Here is a tiny trained network, its code and every weight. The questions are about switching its units off for an input and a class, where a switched-off unit gives its printed mean instead of its output.

import numpy as np


def w(rows, s, z=0):
    codes = np.array(rows[::2]) - 128.0
    scale = np.full(codes.shape[1], s)
    scale[-1] = z or s
    return codes * scale


def f(y):
    return y / 2 * (1 + np.tanh(0.7978845608 * (y + 0.044715 * y**3)))


def log_softmax(a):
    a = a - a.max(-1, keepdims=True)
    return a - np.log(np.exp(a).sum(-1, keepdims=True))


def net(x, mask):
    res = np.array(x, float).reshape(1, 2) / 4 @ E
    y = f(res @ A[0][:, :-1].T + A[0][:, -1])
    res = res + np.where(mask, y, B[0][:, -1]) @ B[0][:, :-1]
    return log_softmax(res[-1] @ U[:, :-1].T + U[:, -1])


A, B = {}, {}
E = w([
[243,65,234],'x0',
[252,120,2],'x1',
],0.0058)
A[0] = w([
[142,118,142,177],'neuron 0',
[139,133,143,115],'neuron 1',
[104,172,97,86],'neuron 2',
[124,138,139,255],'neuron 3',
[213,92,214,95],'neuron 4',
[223,120,216,90],'neuron 5',
[241,159,42,100],'neuron 6',
[172,133,164,109],'neuron 7',
[60,186,57,95],'neuron 8',
[196,139,187,133],'neuron 9',
[88,122,86,105],'neuron 10',
[192,125,190,100],'neuron 11',
[39,108,222,86],'neuron 12',
[162,107,90,143],'neuron 13',
[224,100,27,72],'neuron 14',
[45,139,44,95],'neuron 15',
[50,152,252,90],'neuron 16',
[63,137,59,100],'neuron 17',
],0.012,0.0092)
B[0] = w([
[122,158,109,169],'neuron 0',
[126,116,129,123],'neuron 1',
[114,88,129,133],'neuron 2',
[161,254,69,254],'neuron 3',
[89,71,89,194],'neuron 4',
[107,65,89,189],'neuron 5',
[142,124,204,215],'neuron 6',
[143,100,118,140],'neuron 7',
[113,59,100,186],'neuron 8',
[120,111,100,176],'neuron 9',
[129,98,121,140],'neuron 10',
[109,87,112,162],'neuron 11',
[116,97,203,193],'neuron 12',
[133,145,143,163],'neuron 13',
[132,91,210,202],'neuron 14',
[111,58,100,186],'neuron 15',
[164,90,211,208],'neuron 16',
[104,78,112,170],'neuron 17',
],0.052,0.0081)
U = w([
[119,142,255,102],'0',
[65,72,31,35],'1',
[123,250,89,251],'2',
],0.0098,0.0026)

Each question gives the input, the list of numbers given to net, and the class t.
The units are the neurons (one row each of A and B). Each row of codes is followed by its name. A weight is (code - 128) times the scale printed after its matrix; where a second scale follows, it is the last column's (A, B and U).
mask holds one flag per neuron, in row order. A switched-off neuron (its flag False) gives its mean, the last column of its row in B, instead of its output. The means were averaged over made-up inputs and are rounded, as every weight is.
A unit's drop is (log p(t) with every unit on - log p(t) with that unit switched off) / (log p(t) with every unit on - log p(t) with every unit switched off).
unit that matters most: the unit with the biggest drop
k most important neurons: the k neurons with the biggest drops, biggest first
drop of u: that unit's drop, to one decimal
input [-5,6], class 0: unit that matters most -> neuron 6
input [-4,4], class 0: 2 most important neurons -> [neuron 4; neuron 6]
input [2,-3], class 2: 2 most important neurons -> [neuron 14; neuron 6]
input [8,6], class 1: 2 most important neurons -> [neuron 4; neuron 5]
input [-5,5], class 0: 2 most important neurons -> [neuron 6; neuron 14]
input [-2,3], class 2: 2 most important neurons -> [neuron 16; neuron 12]
input [5,4], class 1: 3 most important neurons -> [neuron 4; neuron 5; neuron 16]
input [6,-5], class 1: 4 most important neurons -> [neuron 4; neuron 5; neuron 6; neuron 14]
input [8,-6], class 1: drop of neuron 5 -> 0.5
input [0,-3], class 2: drop of neuron 14 -> 0.2
input [-3,-2], class 2: drop of neuron 5 -> 0.1
input [-8,-5], class 1: drop of neuron 16 -> 0.0
